Below are the code and all the weights of a small trained network. Each question names an input and a class and asks about switching units off, where a switched-off unit gives its printed mean instead of its output.

import numpy as np


def w(rows, s, z=0):
    codes = np.array(rows[::2]) - 128.0
    scale = np.full(codes.shape[1], s)
    scale[-1] = z or s
    return codes * scale


def f(y):
    return np.maximum(y, 0)


def log_softmax(a):
    a = a - a.max(-1, keepdims=True)
    return a - np.log(np.exp(a).sum(-1, keepdims=True))


def net(x, mask):
    res = np.array(x, float).reshape(1, 6) / 4 @ E
    y = f(res @ A[0][:, :-1].T + A[0][:, -1])
    res = res + np.where(mask, y, B[0][:, -1]) @ B[0][:, :-1]
    return log_softmax(res[-1] @ U[:, :-1].T + U[:, -1])


A, B = {}, {}
E = w([
[114,204,50,149,150,166,167,49,165,33,92],'x0',
[121,128,126,132,130,127,130,126,129,131,132],'x1',
[132,129,127,124,127,124,128,133,125,125,122],'x2',
[247,201,92,172,192,148,138,153,59,182,179],'x3',
[92,130,162,178,162,247,48,195,121,85,132],'x4',
[135,126,119,111,128,142,121,131,132,133,126],'x5',
],0.014)
A[0] = w([
[127,147,112,137,147,160,147,77,128,85,138,55],'n1',
[119,61,232,69,155,73,137,181,135,220,132,127],'n2',
[110,75,187,75,70,113,161,169,71,200,121,38],'n3',
[179,117,92,69,63,28,183,49,105,209,138,173],'n4',
[141,170,114,128,165,78,174,92,147,131,132,75],'n5',
[225,143,150,121,163,92,104,150,134,177,177,166],'n6',
[141,79,112,95,90,114,83,121,86,136,181,14],'n7',
[92,107,82,110,88,108,157,64,152,24,92,139],'n8',
[251,219,73,178,174,131,150,124,36,167,189,125],'n9',
[88,117,66,107,79,121,168,30,137,141,80,141],'n10',
[186,159,118,149,167,155,179,140,89,159,144,174],'n11',
[73,67,180,95,111,127,122,138,221,126,82,166],'n12',
[113,135,40,70,120,73,189,37,128,111,85,174],'n13',
[200,161,165,153,162,99,104,196,84,204,192,154],'n14',
[119,141,114,106,104,85,136,56,104,105,119,157],'n15',
[152,144,74,93,74,25,140,75,134,184,135,216],'n16',
[130,118,116,141,141,79,122,138,109,158,183,59],'n17',
[74,77,121,96,109,130,114,167,124,101,117,50],'n18',
[199,109,138,95,94,108,236,110,142,177,137,41],'n19',
[111,106,208,113,133,165,66,131,164,49,93,116],'n20',
[176,199,160,116,138,131,133,130,127,142,105,170],'n21',
[125,68,157,109,135,63,61,171,105,195,140,222],'n22',
[102,157,55,165,194,147,164,102,141,93,94,33],'n23',
[206,163,115,148,213,138,185,118,73,144,149,4],'n24',
[179,113,124,131,96,69,185,87,136,180,134,87],'n25',
[161,203,160,125,120,161,140,109,144,83,108,25],'n26',
[143,132,63,113,114,77,211,47,227,116,76,147],'n27',
[178,73,120,83,150,72,178,72,93,151,126,38],'n28',
[186,120,182,163,156,154,79,165,66,186,125,84],'n29',
[98,82,189,121,73,149,112,127,210,118,113,58],'n30',
[137,174,83,171,177,200,213,61,147,23,70,102],'n31',
],0.011)
B[0] = w([
[174,131,162,117,115,114,71,171,136,122,115,153],'n1',
[98,127,137,120,79,204,95,151,78,62,135,206],'n2',
[72,54,36,92,22,90,176,33,30,92,69,173],'n3',
[92,93,130,129,45,209,97,110,96,54,149,222],'n4',
[162,131,112,112,164,87,172,107,148,171,86,159],'n5',
[137,118,79,119,163,96,139,95,159,166,137,198],'n6',
[185,122,177,82,165,101,171,103,175,144,127,138],'n7',
[131,183,88,148,169,90,198,106,103,173,123,196],'n8',
[73,114,174,154,81,199,70,136,160,20,175,254],'n9',
[167,142,144,120,203,108,174,123,146,154,123,186],'n10',
[118,172,93,199,189,42,124,201,101,165,184,199],'n11',
[105,85,93,127,93,193,115,127,102,74,126,197],'n12',
[136,183,108,134,182,61,170,124,113,212,133,210],'n13',
[179,158,73,161,174,81,161,129,86,199,116,223],'n14',
[150,154,101,148,139,100,188,112,200,172,143,169],'n15',
[84,85,112,95,62,222,185,72,114,54,88,211],'n16',
[184,144,207,90,201,68,156,92,182,161,124,145],'n17',
[110,133,155,182,157,142,90,147,174,98,178,152],'n18',
[130,147,177,198,145,168,52,196,140,92,177,166],'n19',
[123,101,125,89,82,160,125,86,87,111,113,180],'n20',
[135,136,101,159,128,126,93,157,103,153,152,168],'n21',
[178,146,199,174,106,169,74,159,217,61,176,212],'n22',
[117,106,234,125,118,185,101,131,220,12,170,169],'n23',
[87,16,110,26,4,189,222,32,124,49,59,183],'n24',
[161,118,176,151,106,175,99,144,119,84,116,172],'n25',
[90,147,163,226,153,129,104,176,149,152,168,146],'n26',
[132,156,104,134,178,53,152,133,152,208,80,209],'n27',
[108,121,163,203,178,125,42,199,128,137,204,163],'n28',
[115,177,87,164,192,49,129,170,103,199,151,194],'n29',
[164,139,217,167,148,152,130,159,205,81,154,168],'n30',
[123,44,168,50,68,211,128,93,116,46,110,219],'n31',
],0.011,0.028)
U = w([
[109,91,79,91,103,173,156,85,88,104,104,178],'0',
[132,131,168,162,139,162,74,193,149,106,173,47],'1',
[166,204,50,144,198,55,139,150,90,248,127,254],'2',
],0.017,0.0046)

Each question gives the input, the list of numbers given to net, and the class t.
The units are the neurons (one row each of A and B). Each row of codes is followed by its name. A weight is (code - 128) times the scale printed after its matrix; where a second scale follows, it is the last column's (A, B and U).
mask holds one flag per neuron, in row order. A switched-off neuron (its flag False) gives its mean, the last column of its row in B, instead of its output. The means were averaged over made-up inputs and are rounded, as every weight is.
A unit's drop is (log p(t) with every unit on - log p(t) with that unit switched off) / (log p(t) with every unit on - log p(t) with every unit switched off).
most important unit: the unit with the biggest drop
k most important neurons: the k neurons with the biggest drops, biggest first
drop when u is switched off: that unit's drop, to one decimal
input [-6,2,0,8,1,0], class 2: 3 most important neurons	(n14 n29 n6)
input [-3,5,2,0,0,-2], class 0: most important unit	n9
input [-4,-4,-1,1,-5,-3], class 1: 3 most important neurons	(n19 n28 n22)
input [4,-2,-7,0,4,-3], class 0: 4 most important neurons	(n22 n9 n31 n19)
input [5,0,-7,0,5,-5], class 0: 4 most important neurons	(n22 n31 n9 n19)
input [-6,-2,3,1,-7,-1], class 1: 4 most important neurons	(n19 n28 n22 n24)
input [-8,-1,1,0,-4,-7], class 0: 3 most important neurons	(n3 n16 n9)
input [-3,-6,8,5,1,5], class 2: 3 most important neurons	(n14 n29 n31)
input [-8,-7,-5,-3,0,7], class 0: 3 most important neurons	(n3 n9 n11)
input [-2,-1,-3,6,-7,-6], class 1: 3 most important neurons	(n19 n28 n9)
input [0,7,-2,-7,2,-5], class 1: 4 most important neurons	(n30 n24 n16 n3)
input [8,-3,5,-4,-7,-6], class 2: 2 most important neurons	(n13 n27)
input [-5,-7,-4,1,-8,4], class 1: 3 most important neurons	(n19 n28 n22)
input [-4,-3,-6,-2,-1,7], class 0: most important unit	n3
input [7,-4,-6,-3,-8,-8], class 2: drop when n27 is switched off	0.6
input [4,-1,-1,-2,6,-4], class 0: drop when n22 is switched off	0.3
input [5,-2,4,-5,0,1], class 2: drop when n4 is switched off	0.2
